What can hang from each mark
k547: k21 k274 k516
k274: k204 k547 k921
k921: k274 k516 k529 k705 k894
k818: k529 k547 k921
k516: k529 k818
k204: k529 k547
k481: k21
k21: k481 k516 k529
k529: k204 k274
k705: k529 k894
k894: k21 k705 k818

Every row comes from one small tree of marks. The marks that hang from a mark follow it in brackets, in the order of their numbers. Every link used is in the known rows. Which tree was each row made from?
Each row is shifted at random along 6 fixed directions that mean nothing.
Known rows
k204{k529{k274{k921{k894{k705 k818}}}} k547}: [ 235 -165 -175   25 -121  -30    8   70 -155  129  135  224  -32 -227
 -135 -104 -134  231 -117  350 -165  -20 -218 -158   18  -17 -274  128
   48   62  238  119  249   96  183   61  183   -2 -113 -173  131   16
  -40  148]
k204{k529{k274{k921}}}: [  64 -110   71   80  -40   52   15  427  161   36   39 -128 -163  -95
  -54  -57 -253 -138  241   60  -77    4   93  -28   79 -107   25  -65
  -33  133  134  200   25  135  134  -74  -17   37  -91  -42    4  -11
   13 -106]
k21{k529{k274{k547}}}: [  83 -157 -230    1 -219   64  154  146  -61   26   53  -19 -208   10
  -99  -18  -54   33  171   66  -77  115  116  -71  -28  -33   16  -41
  -69  -55  -95   74  170 -125   22  114   34  -74  133 -111    8 -132
  -57  -30]
k705{k529{k274{k204 k547{k516}}}}: [-108 -195  182  101   86  164  -81  391  109   87   80  -96 -290   -5
  -65  -60 -365  -43  332  170   49   80    1  100  -68  -46   77  -19
  -82   50 -153  368 -113  177  -62 -107  -74   78  -59  -85  -52  -40
  108 -148]
k705{k529 k894{k818{k547{k274} k921{k516}}}}: [ -98  -44  -22   55   36  114 -199   41  102 -105 -124   27   79 -164
 -367 -183 -254   91 -104  138 -232 -155  -74 -145   93   15 -313  180
  186   93  -91  -62 -154   57   22  -66   86   37 -234  -66   16   58
  265   86]
k274{k204{k547} k921{k705 k894{k21{k529}}}}: [ 234 -152 -101  -34 -222  184  186  134   12  -82  146 -177 -152    6
  241  -81 -211   79  310  438  -62  148  -41   35  -97  -84  -82   83
  -69  -47   38  -24 -128  302   59   58  118  -26  -49 -190   34  -23
    7 -104]
k894{k21{k481 k516} k705{k529} k818{k547 k921}}: [ 110  -52 -265  -50 -266  181  139 -281  -15  -88   13 -352  302  -14
 -158    3   79  110  -46  244 -253  191   68  -13  -61   40   -7  276
  -55 -196   91 -352 -182   69 -172    1   22  -87   76 -139  123 -182
  204  -38]
k274{k204{k529 k547} k921{k705 k894{k21 k818}}}: [ 238  -74 -234   11 -267  218  182 -226  438 -408 -113 -283   84   34
  446  -60 -348   87  178  530  -70   39  187  -14   56   30 -329  205
  -48   44  111  -69  -30  282  -83   84  240   66   57 -269   77  -12
   64 -146]
k921{k274 k529{k204} k894{k705}}: [ 315  -68 -101 -136  -23  -12   34   17 -302  292  146  -66  262  -65
 -210 -140  -52  215  -83  320  -76   71 -320  288 -291 -113   76  -57
 -183  -48  -54  125 -195  265   76  -51  106  -45 -311  -25  -99   20
   -6   87]
k547{k516{k529{k204} k818{k921}}}: [ 217  -52 -118 -143  113   44 -135 -205 -270  153   68  -44  -20 -156
 -228 -117 -130  272  -41  319 -158   83 -262  204 -131   36  121  -19
   -8  -87 -233   -2 -254  -28  -20 -117  130   22 -355  -62 -208   39
   62  213]
k516{k529{k204{k547} k274} k818{k921}}: [ 311 -102 -314 -105 -280   62  114  -62  -16  -81  -26 -220  -22  -49
 -176  -95 -108  105  160  322 -154   89  154  -31  -40  -97   25 -128
  -62  -72 -184 -139  -12  -59   29   85  127  -39  -87 -143 -141   46
    1    6]
k705{k529 k894{k21{k481} k818}}: [ -61  -57  192   19 -246  148   92  266  -53  150  187 -431   23  -47
  -20    5 -122 -122  176  198   66  124  -48   96 -234 -107  163  171
  -67  -50  152  -14 -149  461  -99 -179 -205  -81    1  111   96   -8
  159 -181]
k21{k516{k818{k529}}}: [ -57 -163   -2   99   53  -45  -34  390   17  193   33 -237 -215 -184
 -249 -215 -183  -71   57   26 -103   58   37    7   20 -319  133 -216
  -56  195  145   92   10  -15  140  -32   57   17  -91   16  122  150
 -158  -30]
k21{k481 k516{k529{k204}}}: [ -51 -154  115  187   36  -67 -232  387  282  149  -30  116 -288 -220
 -108 -104 -295    4  -24  180  -35    1 -140  -34   13   47  -52  194
   36  243  257  353   24   65    1   -3   46  189  -41   41    6  -77
    6  -95]
k21{k516{k818} k529{k204 k274{k921}}}: [ 200 -107 -118  -62 -108   47  119   57 -138   42   26 -194 -228  -72
 -105 -184 -138   92  234  169 -128  110   20    0  -23  -78   31    5
   45 -141    7  -14 -102  172   10   -8   89   31 -223  -56 -155 -132
  131   53]
k21{k481 k516 k529{k274{k204 k547}}}: [ 190 -138  -23   -3   21    6   13  202 -158  191   51   38 -310  -78
 -131 -142 -230  135  415  -26  -89  106 -162   23 -102  -73   44   19
  -10  -48   31  195 -195  349   -9  -45   -6  -13 -217  -25  -22   -2
  110   22]
k481{k21{k516{k818} k529{k204}}}: [ 119  -36 -166  -90   18  121   42 -231  -10   29   41 -184  -43  -83
   66 -104 -112  243   -9  310   -9   87  -43  197 -198   89   61  229
 -142  -84  -70   -4 -169  150 -115  -13  148  100 -193  -49 -173 -162
   59   82]
k481{k21{k516{k818} k529{k204 k274{k547 k921}}}}: [ 144 -254 -241   -1 -329  118  339  347   13  -41   69 -445 -288  -63
   -1 -150 -183  -23  617  273 -135  263  315  -57  -51 -197  141 -200
 -112 -100   44 -159   39   97   84  133   77   -2   -1 -156  -51  -44
  -54 -154]
k921{k516 k894{k705}}: [ 149   87  187  -35  179   84 -105  -62 -185  118  169  -98  134  -18
  -80  -98  134  110 -218  123   71   76 -288  196 -139   59   57  121
 -108  -91   22   52 -346  244  -49 -180 -108   -6 -219   65   44  -46
  164   45]
k921{k274 k705{k529} k894{k21{k481}}}: [ 115 -121  -21  -36 -178   87   38   18 -168  274  218  -23  269 -134
  -61   12   33  199 -191  342  -57   91 -277   32 -238  -23  -44  312
  -82  -52   74   50  -62  192  -46   20   -9 -132  -51  -67  117 -179
   83  -49]
k529{k204{k547} k274}: [ 178  -41 -279  -16 -255  -87  130   -4  349 -243 -214 -137   24   94
   12 -168 -162   -7  305   28  -97  -86  401  -88  132 -158 -134 -130
  -61   92  -40  -45   85  205   32  195  148   37  -47 -163  -71  106
  -42 -106]
k529{k274{k204 k921{k705}}}: [  80  -81  -95  102  117 -188 -103  141  217  269   -9  -43  -11 -162
  -44 -154 -251   86  171  -11    7  -51  -82  217  124 -146   50 -201
 -155  240  -47  247 -129   60  203  101  206   44 -433 -138   63   88
  -43   38]
k921{k274{k547} k516 k529{k204} k705 k894}: [ 178 -215 -120    3  -87   58   29  253  -97  198   78 -108  137  -85
  -77 -219 -115  143   53  491  -93  140 -146   66 -103 -129  -27 -152
 -136   46  -21  165 -133    6   95   46   96  -44 -115  -99   78   -6
  -82  -73]
k204{k529{k274} k547{k21}}: [ 139  -45  173  -76  159  253  -63  184  -25  167  241 -164  -64  -48
   59   49 -106   42  125  220   89  -42  -80  177 -240   80  193  185
 -255  -15  -28  253 -218  452  -82 -240 -190   -3 -167  -17 -143  -29
  114  -44]
k547{k21{k529} k516{k818}}: [  80  -87 -244  -34   52   41  -19 -146  233 -167 -157  -98 -220  -92
   37 -159 -209  193   82   98 -227  -84  137    7   83 -126 -136   79
   69  111  -39 -132   60   95  -47  124  262   62  -90 -175  -86   84
  -66  101]
k547{k274{k921{k516 k705{k529{k204}} k894}}}: [ 161  -27   69  -91  128  120 -129   18 -139  104   98  -89  115  -91
  -63 -179 -119  187   30  286  -99   13 -274  169  -51   11  -59  116
   -2  -69 -139  117 -452  349    7 -132   27  -28 -454   -9 -130 -105
  260   46]
k274{k547 k921{k516 k705}}: [  50  -15   19   77  244    9 -210    5   55  144   20  -12   -2 -130
   75  -75  -95  141    9  138    2   54 -207   90  166   86  -13  -63
  -60   70    0  112 -330   24   78  -63   74   11 -329  -87  134  -23
   45   79]
k21{k481 k516{k818{k921{k894}}} k529{k204 k274}}: [ 304  -66 -119  -36  -95  -82   -8   89 -104  304   75 -190 -118 -208
 -298 -301 -109  153  141  119 -109   39 -142   61 -103 -128   90  128
 -108    9  104   80 -210  196   56  -32   19    1 -400   24   16 -101
  138   53]
k529{k274{k204 k547{k21} k921}}: [ 124  -72  -20  -24  -27  142  132   -9   81  -33   65 -221  -53   23
  158  110 -137    0  499  104   59   54   77  139 -114  100  123  -36
 -153 -134 -156  -38 -186  214  -73   -4  -60    1 -112 -145 -133    2
  145  -96]
k894{k21{k516{k818{k529}}}}: [  47  -66   74  -58   95  167   -5  -67 -285  225  214 -223   69 -119
 -146  -14   -4  145 -219  231    9  145 -193  184 -268   25  195  155
 -126 -114    8   47 -193  200 -108 -200  -53  -40 -131  -17  -39  -86
   61   74]
k818{k529{k204{k547{k21{k481} k274{k921} k516}}}}: [ 342  -63 -353 -211 -124  150  124 -272   78  -83    0 -448   53  -15
  -33 -130  -43  156  509  115 -267   -2  195  146 -104  -11  188   46
 -205 -137 -162 -213 -350  447 -181    1  -20  -65 -223 -130 -199   31
  160  -72]
k547{k21 k274{k921{k529 k894}} k516{k818}}: [  80 -108  139   26  186  243 -106  154  173  -87    5 -193 -227 -183
  -14 -120 -230  129   51  303 -119  -49  -60  -20   -9   -5 -144  178
   89   69   76   13  -89  300  -64  -91   29   80 -173  -91 -116  -18
  162  -30]
k204{k529 k547{k274 k516}}: [  13 -212  -69   -5  -88  215   43  221   32  -51  119  -80 -256  -24
    3 -126  -74    9  123  224  -95   40  142 -139    0   13    0   53
  -45   -1  -28  144  180   11 -102    4  -76   26  223  -87  -23  -87
  -17 -131]
k481{k21{k516{k818{k529{k204}}}}}: [ 116  -97 -299  -37  -98  -30   97  -77  213 -224 -207 -202   67  -97
 -101 -193 -283  135  197  159 -267  -11  250    9    9 -225 -129  -66
   -4  124   11 -174  -32  163   70  135  317   68 -164 -149  -93  169
  -99   18]
k516{k818{k921{k894}}}: [ 169   61    0  -27  -56   19   17  -47   57 -219 -130 -122   10  -42
  -55 -101 -109   11   98   61 -117  -40   50 -141   97 -141 -203  -26
  141    8   45 -256 -103   69   82   -3   81  -24 -144  -38   43  128
  101   24]
k481{k21{k529{k204 k274{k547 k921}}}}: [ 122 -155  -98  -10  -75  100   27  140  -31   39   72  154 -123 -125
   -8   75 -284  194  275  304  -76   50  -84   13 -101  169  -95  172
  -25  -37  -47  145  -10  165   81   45  140   45 -170 -191 -162 -152
   88   57]
k705{k529{k274{k204 k547}} k894{k818{k921}}}: [ -19  -84  -46   15 -174  162   -9 -167  -22 -124  -32   68   21  -25
 -116   56 -329  104  138  259  -26  -28  -92  -53  -73  194 -265  261
  110 -129 -254   65  -75   -8  -76  -23   63   34 -101 -107  -46 -142
  314   40]
k516{k529{k204 k274} k818{k921{k894}}}: [ 272  -43  -12  -83   10   24 -103  -20 -290  324  208  -11   30 -220
 -326  -72  -76  224 -179  373   12   58 -356  197 -277   61  114   98
 -133  -55 -160  169 -163  -11   51 -122   22  -14 -371   -9 -158  -66
  115  147]
k481{k21{k529{k204}}}: [ 114    7 -146  -98  -49  135   79  -92  137  -10   37 -250   49   25
  117  -12 -149   93  149  214   26   54   64  310 -214   72  155  152
 -260  -18 -137   63 -216  213  -75  -26   77   61 -141  -40 -187 -120
   42  -35]

Which tree is each row?
[ 124 -201 -204   28   79   77  -55  -45   37   81   26 -181  -37 -210
   78  -38 -235  191  230  399 -122   74 -116  138   21  -61   14 -145
  -95   62 -140  -50 -222  -69   60   74  233  -40 -193 -220   56  121
  -48   49] | k274{k204 k547{k21} k921{k516{k818{k529}} k705}}
[ 227  -59   89  -49 -115   61   78   63 -307  136  241  -97  126  -31
 -149  -84  156   78   23  294    1  146 -190   77 -149   88   58   84
  -58 -229   12   19 -183  155    7  -59 -109  -26 -148  -23  -45 -177
  226  -25] | k529{k204 k274{k921{k516 k894{k705}}}}
[  54  -85  -85  -13  136  254  -15 -167  254   59    1 -477   23  -95
   27  -79 -150   91   38  213   39   20   58  288 -136  120  184  149
 -246  -15 -188   25 -271    2 -218  -58   -4  112 -162  -58 -143 -178
  176  -73] | k547{k21{k516{k818{k921{k529}}}} k274{k204}}
[  98 -195  -59    5  -71  199    8   95 -198   -3   51  120   91  -67
 -320  -35  -41  108   -8  429 -208   99 -110 -130  -91   99 -113   89
   81 -113 -137   21  -67 -265   13  -26   13   -7   61 -138  -56 -116
  150   -2] | k818{k547 k921{k516 k529{k274{k204}}}}
[  15 -138  -49   89   10   14  -66  169   17  105   24   41   26 -175
 -318  -90  -96   41  -98   80 -180   -4  -27  -69   66   -2  -53   49
   30   94   53  141    0 -117  116  -15   42   28 -113  -92   56  -77
   41   23] | k818{k529{k274{k921{k516}}}}
[ 239  -34 -187  -45  -82 -124    4  -42   85  -89 -134  130   11  -47
  -49 -126 -210  143  275   76 -159 -115   73 -105  131  -53 -204  -60
   76   41   11  -16  -29  306  136   96  192   43 -323 -176 -121  123
   32   88] | k529{k204{k547} k274{k921}}
[ -40 -210    5   42 -249    2  109   93 -213  323  217  -85   34 -167
 -208 -121 -133  125   72  227  -15   93 -188   46 -290  -28   34  284
  -18  -74   92  127   43  306  -79  -15  -53    8 -116   -8   55  -85
  133  -33] | k705{k529{k274{k204}} k894{k21{k481 k516} k818}}
[ 127   96 -256  -46  -45   62  -13 -650  155  -71 -146 -108  311  -12
   26  -22 -235  215    4  116   76  -93 -100  193 -102  285 -152  179
 -130 -103 -310  -57 -273  -10 -168    3  143   93 -304 -127  -19  -52
  273  118] | k705{k894{k818{k921{k274{k204 k547}}}}}
[  53 -196 -128   67 -252  177   -8    7  258  -18   49 -276  -56 -139
   96   24  -15   23   22  555   13   29  134 -100  -89  125   27  285
 -142   17   84  -16   56  -87 -216   85  -46   31  323  -76   62 -166
   56 -220] | k921{k516{k818{k529{k204{k547{k21{k481}}}}}}}
[  17  -58   98   85   18  169   23  163  269  -11   17 -409  137  -48
 -143 -174 -208   25 -139  122  -42   45  115  132  -67 -132  -51  192
 -146  138  182  192 -183  384  -39  -95    7    7 -146 -113  125  -76
  163 -121] | k921{k705 k894{k21{k516} k818{k529{k274}}}}
[  43 -126  -98  -52 -170  173  -11 -118  -46   75  140 -119  -20  -73
  -42 -136 -235  190   10  460  -37    6  -96  105 -176  202  -28  372
  -73  -66  -61   89  -94  208 -108  -70   49  101 -152 -146  -50 -155
  164   63] | k705{k894{k21{k529{k204{k547{k516}}}} k818{k921}}}
[ -30 -145   -1  -52  135  293  -49  149  -48   88  190 -115 -252  -67
 -128  -36   -4  105   65  185  -94   11  -46   91 -197  104  144  203
 -127  -68 -168   73  -82   94 -172  -66 -102  -10   45  -97 -176 -125
  144  -22] | k818{k547{k21{k529} k274 k516}}
[  57 -121  -69   64   50   77  -90  247  269  -30  -72 -209 -238 -129
 -101 -121 -225   71  226  116 -252  -16   42   11   60 -185  -48   78
    8  177  231  -68  -72  325  -31   32  120    0    5 -144   91  157
   69  -29] | k894{k705 k818{k547{k21{k481 k529} k516}}}
[   1 -141 -160   53  -30   12 -123 -108  -35  301  159  115  -52 -310
 -105  103  184  236 -237  292   37  -64 -202 -104 -133  201   12  271
 -102    8   -6  -41  244 -230 -150  151   -1  -72  145  -90   28 -129
   45   42] | k516{k818{k547{k21{k481} k274}}}
[ 115 -177 -163  -78 -296  123  153  128 -246  193  256 -314   -8  -45
  -67 -100   58   25  188  408  -30  171  -87  146 -151   13  187  -75
 -160 -168 -225   48 -106  -80   18   47  -24  -97  -87   24  -85 -247
   74 -103] | k547{k274{k921{k529{k204} k705{k894}}}}
[ 245 -104   85  -68   -2  107  -90  259 -135  225  193 -280  103 -164
 -107 -112 -269  121  103  491  -32   46 -204  189 -167 -191   91  -29
 -189   94    4   92 -364  404  151 -147   68 -109 -376 -126   36  140
   45    9] | k516{k818{k529{k204{k547}} k921{k705 k894{k21}}}}
[  37 -165   55   32  -83  111  -67   67 -274  284  192  -54  315 -227
 -304   89   30  145 -272  289 -157  140 -284   23 -122  107   44  270
   28  -42  229  -25  -79   -1  -22  -94  -45 -109   79  -90  220 -117
  166   52] | k894{k21{k481} k705 k818{k529 k921{k516}}}
